Input:
[[-0.243 -0.095  0.017 -0.190 -0.034 -0.017 -0.177 -0.074 -0.152 -0.238]
 [ 0.149 -0.231 -0.141  0.178 -0.074 -0.065  0.048 -0.207  0.051  0.141]
 [ 0.196 -0.119 -0.169  0.048 -0.125 -0.118  0.180 -0.137  0.003  0.154]
 [ 0.164 -0.081 -0.228  0.047 -0.095 -0.148  0.139 -0.071 -0.006  0.115]
 [ 0.051 -0.115 -0.192  0.030 -0.128 -0.136 -0.030 -0.142  0.004  0.026]]
Output: -0.142

Input:
[[-0.037 -0.074 -0.012 -0.093 -0.048 -0.103  0.201  0.001 -0.140  0.026
  -0.083 -0.036 -0.051 -0.021]
 [ 0.111 -0.041  0.058 -0.056  0.159 -0.115  0.006 -0.174 -0.063 -0.041
  -0.113 -0.113 -0.120  0.095]
 [-0.069 -0.012 -0.206 -0.139 -0.117 -0.001  0.032 -0.106 -0.102 -0.043
  -0.079 -0.006  0.248 -0.016]
 [-0.076 -0.090 -0.016  0.104 -0.072  0.102 -0.015  0.158  0.133  0.054
  -0.013  0.005  0.001 -0.061]
 [-0.029  0.156 -0.030 -0.017 -0.018  0.060 -0.220 -0.029 -0.069 -0.091
   0.090  0.033 -0.044 -0.094]
 [-0.007 -0.045 -0.032 -0.096 -0.114 -0.090 -0.089 -0.170 -0.081 -0.168
  -0.094 -0.054 -0.008  0.019]
 [-0.027  0.026  0.012 -0.104  0.109 -0.065  0.020 -0.113 -0.115  0.001
  -0.041 -0.018 -0.054 -0.023]
 [-0.028 -0.012 -0.011 -0.126  0.029 -0.076  0.139  0.012 -0.051 -0.084
  -0.074  0.078 -0.130 -0.025]
 [-0.128 -0.015 -0.022 -0.091 -0.107 -0.068  0.060 -0.012 -0.107 -0.044
  -0.092  0.004 -0.124 -0.071]
 [-0.026 -0.018 -0.004 -0.133  0.032 -0.048  0.021 -0.155  0.237 -0.035
  -0.119 -0.047 -0.034  0.228]
 [ 0.049  0.002  0.100 -0.005 -0.023 -0.063  0.011 -0.137 -0.150 -0.061
  -0.040  0.189  0.010  0.072]]
Output: 0.189

Input:
[[ 203.95 -136.95  175.88   -3.95   12.05 -145.79    1.57   40.59   77.51
    38.66]
 [  66.35  141.95 -128.78 -118.90  -25.45  125.30  164.12  104.39   28.93
    41.55]
 [  83.77  141.22 -126.48 -136.49  -14.39  134.56  183.41  116.47    7.31
    20.31]
 [  26.69 -100.23  243.72  182.26   86.04  -80.59 -102.76  -21.65   49.97
     3.72]
 [ -56.84   66.91  255.14  127.62  -29.89   99.13  -63.28  -15.02   38.79
   -33.35]
 [ -96.82  -12.55 -232.88  159.36  222.17   12.83   32.01   14.46    0.60
    59.17]
 [ -61.93   67.04  138.94   95.82  126.17  187.75   36.48   63.76 -129.33
  -155.85]
 [  69.38  148.04  -10.38  -80.28 -140.75   65.50   97.80   31.44  152.24
   148.23]
 [ 203.57 -118.14  199.95  -10.60  -19.39 -126.85    0.28   41.82   87.75
    36.88]
 [ -54.10   77.54  147.04   79.32   96.38  183.32   38.19   56.39 -115.34
  -141.07]
 [ 164.43  -37.36 -192.31  -71.30  102.06  -57.87  142.64   98.79   28.27
    91.79]]
Output: 98.79

Input:
[[-0.09  0.01 -0.07  0.01 -0.01 -0.09 -0.07  0.06 -0.11 -0.03  0.14  0.22
   0.03 -0.12 -0.14]
 [-0.06  0.12  0.04 -0.01 -0.11 -0.04 -0.10 -0.13 -0.08 -0.12 -0.06  0.09
   0.05  0.09 -0.12]
 [ 0.01  0.02  0.12 -0.05  0.09  0.22 -0.10 -0.05  0.03  0.05  0.08 -0.04
   0.06 -0.14 -0.10]
 [ 0.00  0.02  0.01  0.00 -0.10 -0.04 -0.15 -0.04 -0.09 -0.09  0.01 -0.04
  -0.06 -0.12 -0.07]
 [ 0.00  0.15  0.06  0.00 -0.13 -0.06 -0.12 -0.19 -0.09 -0.16 -0.09  0.02
   0.02  0.07 -0.12]]
Output: 0.02

Input:
[[ 2.48  1.09 -1.01 -0.35 -2.32  0.22 -0.12 -1.20]
 [ 2.17 -1.88 -0.58 -1.12  0.28 -2.16 -1.67 -0.05]
 [ 0.06 -0.90 -0.66  0.14 -0.13 -2.02 -0.60 -1.59]
 [ 1.14 -1.16 -0.13 -0.62 -0.47 -2.16 -1.61 -1.53]
 [-0.15 -2.35 -1.16 -0.70  0.06 -0.62 -1.81 -0.75]
 [-0.97 -0.86 -0.75 -2.10 -0.46 -2.07 -0.91 -0.92]]
Output: -2.07
---
[[-92, -562, 889, 656], [-149, -27, 207, 125], [317, -183, 385, 163]] gives 163
[[356, 205, 306, 914, 813, 611, 783], [608, 448, 615, 600, 701, 720, 472], [957, 671, 823, 800, 608, 667, 886]] gives 886
[[16, -25, -18, -9], [-24, 41, -26, 0], [-33, 18, 23, -7]] gives -7
[[16, 15, -22, -29, 15, 38, 4], [1, -19, 35, 8, -34, -24, -12], [-24, 9, -27, 25, 33, -17, 10]] gives 10
[[4, 2, 1, 7, 3], [7, 5, 4, 4, 7], [4, 5, 6, 7, 5]] gives 5
[[4, 5, 7, 6], [3, 8, 1, 2], [6, 9, 2, 4]] gives 4
---
((87, -28, -269, 232), (-114, -106, -538, 333), (227, 549, -311, -274)) | -28
((101, 68, 149, 93, 67, 132), (69, 139, 109, 17, 212, 32)) | 68
(3, -35, 4, 26) | -35
(7228, 5490, 8147, 2400) | 5490
((4328, 5085, 8763, 5197), (2128, 2541, 9663, 6171), (2230, 1781, 6960, 6851)) | 5085
(20, 75, 55, 28) | 75
(0, 5, 6, 5, 9, 6) | 5
(33, 7, 84, 35) | 7
---
[[  31.35 -142.65   58.08  209.91 -173.88  -67.06]
 [ -22.50 -184.89  -28.88  172.83 -134.61 -162.39]
 [  59.32   38.27  275.58   85.17   31.70  -56.02]
 [ 184.46   -1.85   92.67  177.01 -147.63  -42.50]
 [ 210.41  -17.40   93.18  116.47 -152.29 -102.06]
 [  30.58  -85.68   -6.42  -14.43 -260.56 -196.51]
 [ -71.11  161.58 -174.98  143.20   27.43 -145.12]
 [  41.44  185.88  -36.50  -56.46   70.24  217.47]
 [  30.29  -25.83 -240.58  149.85   66.63 -139.11]
 [-131.96  -92.65  -45.07  -96.52 -115.43 -262.91]] gives 209.91

[[ 18.0  10.3  13.6   4.9   9.0   4.4   7.8  13.0   3.7  20.1]
 [ 13.2  14.2  12.0   7.9  13.3   5.2  20.7   5.7  -4.5  -1.1]
 [ 16.1  12.4  10.5   4.7  13.3   1.1   9.5   7.6   0.9   8.9]
 [  7.4  16.2   1.7   8.3  23.1  -0.9   9.9  -3.4   5.2 -15.6]
 [ 17.4   9.8  14.8   6.3   7.5   7.3   9.8  14.6   4.5  21.6]
 [ 12.7  15.6   9.8   6.9  16.3   1.7  20.7   2.0  -6.8  -7.9]
 [ 19.6  11.6  14.0   2.9  10.0   1.0  11.3  10.7  -3.4  15.6]
 [ 14.1   9.0   9.9   7.7  10.6   7.1  -0.1  13.3  16.2  21.8]] gives 13.0

[[ 0.10  0.06  0.07  0.18  0.10  0.08 -0.01  0.01 -0.09  0.11  0.05  0.14]
 [ 0.08  0.24  0.03  0.10  0.04  0.09  0.19  0.18  0.19  0.07  0.14  0.14]
 [ 0.00  0.09 -0.05  0.05  0.07  0.09  0.02  0.09  0.08  0.07  0.09 -0.01]
 [ 0.13  0.15  0.07  0.10  0.07  0.17  0.05  0.07 -0.09  0.05  0.09  0.05]
 [ 0.10  0.03  0.11  0.20  0.09  0.12  0.02  0.01 -0.15  0.05  0.02
   0.08]] gives 0.11

[[-0.7 -0.9 -1.5  0.9  0.2  0.9 -0.2 -0.5  0.5 -0.8]
 [-0.1  0.9  0.1 -0.4 -0.4  0.2 -0.2 -0.4  2.6  0.0]
 [-0.6  1.0  0.3  1.7 -1.0  0.1 -0.1 -1.4  0.5  0.2]
 [ 0.5  1.0 -0.3  0.5 -0.6  0.7  1.2 -1.9  0.8  0.2]
 [-0.1  0.0  1.8  1.0  0.4  0.6  1.4  1.7  0.6 -0.3]
 [ 1.6  0.5  0.2 -0.8  0.6  0.7  2.0 -0.2 -0.4  0.6]
 [ 0.1  1.0  0.7  0.7 -0.4 -0.2 -1.0  0.5  2.2 -0.2]
 [ 0.5  0.9 -0.7 -0.4  0.3  0.6 -0.6  0.0  1.3  2.1]
 [ 0.8  1.2 -0.3  0.5 -0.8  0.0 -0.7 -1.4  1.4 -0.5]
 [ 1.0 -0.2 -1.4  1.2  1.1  1.8  0.1  0.4  0.7  0.2]
 [-1.0 -1.1 -0.7 -1.2  0.2  0.2  1.1  0.0  0.6 -1.1]] gives -0.5

[[ 1.8 -1.1 -0.4  0.0  0.8 -0.1  1.7 -1.1]
 [ 0.4  0.4  2.0 -0.4 -2.7  2.7  0.1  2.2]
 [-1.5  1.8  0.6  0.2 -0.7  0.5 -2.2  1.1]
 [-0.8  0.5  0.2 -0.1 -0.7  0.7 -0.7  1.1]
 [-0.4  0.7  0.8 -1.3 -0.5  0.3 -0.3  0.5]] gives -0.1
---
[[ -7  25 -48  24  19]
 [  3  23 -23  22  19]] Out: -7

[[-19 -16 -21 -32 -21]
 [-10  -7 -29  -4  -9]
 [-38 -23 -23  12  31]] Out: -19

[[136  95 125  89 252 109  22]
 [136  95 125  88 251 108  23]] Out: 136

[[69 75 11 56 39 41 36]
 [63 67 13 38 44 64 37]] Out: 69

[ 44 -35  32  -3] Out: 44

[[93 70 54 59 89 61]
 [61 54 70 58 78 15]] Out: 93

[9800 1066 3369 2357 3256 2456 1784] Out: 9800

[21 62 84 27] Out: 21

[-358  873 -786 -899  350] Out: -358

[6547 6482 1181 4734 8363] Out: 6547
